Below are the code and all the weights of a small trained network. Each question names an input and a class and asks about switching units off, where a switched-off unit gives its printed mean instead of its output.

import numpy as np


def w(rows, s, z=0):
    codes = np.array(rows[::2]) - 128.0
    scale = np.full(codes.shape[1], s)
    scale[-1] = z or s
    return codes * scale


def f(y):
    return y / 2 * (1 + np.tanh(0.7978845608 * (y + 0.044715 * y**3)))


def log_softmax(a):
    a = a - a.max(-1, keepdims=True)
    return a - np.log(np.exp(a).sum(-1, keepdims=True))


def net(x, mask):
    res = np.array(x, float).reshape(1, 4) / 4 @ E
    y = f(res @ A[0][:, :-1].T + A[0][:, -1])
    res = res + np.where(mask, y, B[0][:, -1]) @ B[0][:, :-1]
    return log_softmax(res[-1] @ U[:, :-1].T + U[:, -1])


A, B = {}, {}
E = w([
[59,37,58,200,50,18,114,89,42,163],'x0',
[153,114,183,168,131,89,2,50,195,9],'x1',
[115,189,19,90,250,27,71,108,160,183],'x2',
[82,244,151,215,47,192,86,161,164,191],'x3',
],0.0073)
A[0] = w([
[106,175,86,114,154,109,141,164,165,194,170],'neuron 0',
[98,75,131,188,114,102,150,141,72,121,208],'neuron 1',
[168,94,160,82,151,212,179,166,131,95,254],'neuron 2',
[155,188,200,167,141,183,71,106,201,54,221],'neuron 3',
[137,151,215,149,70,202,114,167,160,114,167],'neuron 4',
[152,92,150,112,191,73,100,63,147,25,188],'neuron 5',
[102,70,119,111,54,149,154,91,49,112,222],'neuron 6',
[123,156,58,170,201,34,89,101,141,130,231],'neuron 7',
[36,178,109,157,112,120,125,150,102,189,237],'neuron 8',
[81,93,64,140,69,96,145,141,50,203,181],'neuron 9',
[109,85,1,111,176,47,138,138,113,157,217],'neuron 10',
[142,160,83,71,184,84,151,175,144,225,202],'neuron 11',
[116,45,137,109,143,61,131,73,97,105,184],'neuron 12',
[187,128,175,126,126,219,178,209,145,144,203],'neuron 13',
[134,155,187,111,117,233,173,206,173,143,184],'neuron 14',
],0.0083,0.0041)
B[0] = w([
[75,131,79,64,140,195,157,103,136,181,195],'neuron 0',
[169,165,168,153,47,130,145,132,63,135,213],'neuron 1',
[147,163,168,97,175,79,147,157,96,61,229],'neuron 2',
[109,89,135,113,135,63,68,35,153,92,247],'neuron 3',
[47,39,129,232,136,47,86,153,149,75,232],'neuron 4',
[254,89,132,91,165,86,101,128,196,101,245],'neuron 5',
[173,158,171,121,77,100,200,145,73,88,234],'neuron 6',
[144,62,76,125,109,206,95,116,196,175,250],'neuron 7',
[87,117,104,111,81,126,167,110,116,161,225],'neuron 8',
[172,164,100,154,90,173,176,73,54,155,249],'neuron 9',
[161,82,54,131,98,188,113,214,121,176,254],'neuron 10',
[104,179,63,77,197,199,129,158,121,176,229],'neuron 11',
[216,105,144,134,94,150,134,158,155,107,226],'neuron 12',
[115,129,54,170,195,85,103,201,22,48,233],'neuron 13',
[65,97,30,141,190,95,83,171,50,80,245],'neuron 14',
],0.0082,0.0097)
U = w([
[162,132,226,84,133,88,199,160,154,78,5],'0',
[59,78,91,197,160,84,103,166,100,62,135],'1',
[148,174,134,162,37,148,193,117,65,152,228],'2',
[186,63,103,149,124,144,104,195,177,141,36],'3',
[155,125,149,100,165,85,71,1,190,106,204],'4',
[77,111,210,198,83,70,113,86,178,119,134],'5',
[73,134,88,90,132,198,132,125,177,216,119],'6',
[114,224,98,92,197,150,154,197,100,132,73],'7',
],0.009,0.0013)

Each question gives the input, the list of numbers given to net, and the class t.
The units are the neurons (one row each of A and B). Each row of codes is followed by its name. A weight is (code - 128) times the scale printed after its matrix; where a second scale follows, it is the last column's (A, B and U).
mask holds one flag per neuron, in row order. A switched-off neuron (its flag False) gives its mean, the last column of its row in B, instead of its output. The means were averaged over made-up inputs and are rounded, as every weight is.
A unit's drop is (log p(t) with every unit on - log p(t) with that unit switched off) / (log p(t) with every unit on - log p(t) with every unit switched off).
The circuit of an input: a set's keep is (log p(t) with only the set's units on - log p(t) with every unit switched off) / (log p(t) with every unit on - log p(t) with every unit switched off). Starting from the 12 units with the biggest drops (on a tie, the unit counted first), units are removed one at a time, each time the one whose removal leaves the highest keep (on an exact tie, the one counted first), for as long as the keep stays at least 0.8.
units of the circuit, in order: the units of the circuit, biggest drop first
k most important neurons: the k neurons with the biggest drops, biggest first
drop of u: that unit's drop, to one decimal
input [7,1,5,-1], class 3: units of the circuit, in order -> [neuron 10]
input [1,-8,-2,2], class 7: units of the circuit, in order -> [neuron 13; neuron 11]
input [0,-4,-7,-7], class 0: units of the circuit, in order -> [neuron 2; neuron 6]
input [4,3,-6,0], class 2: units of the circuit, in order -> [neuron 6; neuron 1]
input [-2,0,0,-5], class 0: units of the circuit, in order -> [neuron 7; neuron 14; neuron 2]
input [-3,-3,-8,-6], class 1: 2 most important neurons -> [neuron 13; neuron 14]
input [1,7,-4,-1], class 4: 2 most important neurons -> [neuron 5; neuron 3]
input [0,-7,-4,3], class 1: 3 most important neurons -> [neuron 14; neuron 13; neuron 4]
input [-4,4,-3,-8], class 0: 3 most important neurons -> [neuron 2; neuron 7; neuron 12]
input [-2,0,3,6], class 6: 3 most important neurons -> [neuron 0; neuron 2; neuron 13]
input [3,4,6,8], class 6: drop of neuron 3 -> 0.0
input [1,-5,8,-7], class 6: drop of neuron 11 -> 0.1
input [8,-1,6,7], class 6: drop of neuron 7 -> 0.1
input [-2,6,3,7], class 4: units of the circuit, in order -> [neuron 3]
input [2,7,-4,-2], class 4: 2 most important neurons -> [neuron 5; neuron 3]
